Here is a tiny trained network, its code and every weight. The questions are about switching its units off for an input and a class, where a switched-off unit gives its printed mean instead of its output.

import numpy as np


def w(rows, s, z=0):
    codes = np.array(rows[::2]) - 128.0
    scale = np.full(codes.shape[1], s)
    scale[-1] = z or s
    return codes * scale


def f(y):
    return y / 2 * (1 + np.tanh(0.7978845608 * (y + 0.044715 * y**3)))


def log_softmax(a):
    a = a - a.max(-1, keepdims=True)
    return a - np.log(np.exp(a).sum(-1, keepdims=True))


def net(x, mask):
    res = np.array(x, float).reshape(1, 7) / 4 @ E
    y = f(res @ A[0][:, :-1].T + A[0][:, -1])
    res = res + np.where(mask, y, B[0][:, -1]) @ B[0][:, :-1]
    return log_softmax(res[-1] @ U[:, :-1].T + U[:, -1])


A, B = {}, {}
E = w([
[207,238,150],'x0',
[136,40,74],'x1',
[146,82,100],'x2',
[161,131,198],'x3',
[254,141,75],'x4',
[154,125,81],'x5',
[131,188,78],'x6',
],0.0071)
A[0] = w([
[120,39,44,71],'n1',
[181,102,41,174],'n2',
[98,118,148,105],'n3',
[159,120,108,234],'n4',
[90,248,148,140],'n5',
[78,135,126,177],'n6',
[69,165,57,254],'n7',
],0.015,0.0058)
B[0] = w([
[144,167,166,242],'n1',
[102,150,165,254],'n2',
[130,79,97,144],'n3',
[77,217,64,207],'n4',
[197,157,251,247],'n5',
[108,92,78,180],'n6',
[105,133,68,249],'n7',
],0.013,0.008)
U = w([
[138,217,159,210],'0',
[29,146,39,88],'1',
[159,2,105,4],'2',
],0.0089,0.0035)

Each question gives the input, the list of numbers given to net, and the class t.
The units are the neurons (one row each of A and B). Each row of codes is followed by its name. A weight is (code - 128) times the scale printed after its matrix; where a second scale follows, it is the last column's (A, B and U).
mask holds one flag per neuron, in row order. A switched-off neuron (its flag False) gives its mean, the last column of its row in B, instead of its output. The means were averaged over made-up inputs and are rounded, as every weight is.
A unit's drop is (log p(t) with every unit on - log p(t) with that unit switched off) / (log p(t) with every unit on - log p(t) with every unit switched off).
The circuit of an input: a set's keep is (log p(t) with only the set's units on - log p(t) with every unit switched off) / (log p(t) with every unit on - log p(t) with every unit switched off). Starting from all 7 units, units are removed one at a time, each time the one whose removal leaves the highest keep (on an exact tie, the one counted first), for as long as the keep stays at least 0.8.
units of the circuit, in order: the units of the circuit, biggest drop first
k most important neurons: the k neurons with the biggest drops, biggest first
drop when u is switched off: that unit's drop, to one decimal
input [7,8,0,-2,-8,5,4], class 1: 2 most important neurons : n7; n5
input [-2,1,5,3,-7,-2,-7], class 2: units of the circuit, in order : n4; n3
input [-7,3,7,-7,3,6,-5], class 0: 2 most important neurons : n1; n2
input [0,1,-2,0,-2,0,-3], class 2: units of the circuit, in order : n4; n2; n1
input [-7,-6,4,8,5,-5,-6], class 2: units of the circuit, in order : n1; n2; n4
input [6,7,6,0,-7,6,8], class 1: 2 most important neurons : n5; n7
input [-8,0,-5,0,5,-8,-7], class 2: 4 most important neurons : n4; n2; n7; n5
input [7,6,7,-5,5,-7,6], class 1: most important neuron : n5
input [6,8,-1,2,-8,-4,-1], class 1: 3 most important neurons : n5; n1; n6
input [-6,-7,1,-2,7,5,2], class 1: drop when n6 is switched off : -0.1
input [-1,-2,-3,2,-8,7,1], class 2: drop when n1 is switched off : 0.2
input [7,6,-1,-4,1,5,6], class 1: drop when n2 is switched off : -0.3
input [-8,-5,-8,4,2,-2,-7], class 2: drop when n5 is switched off : 0.0
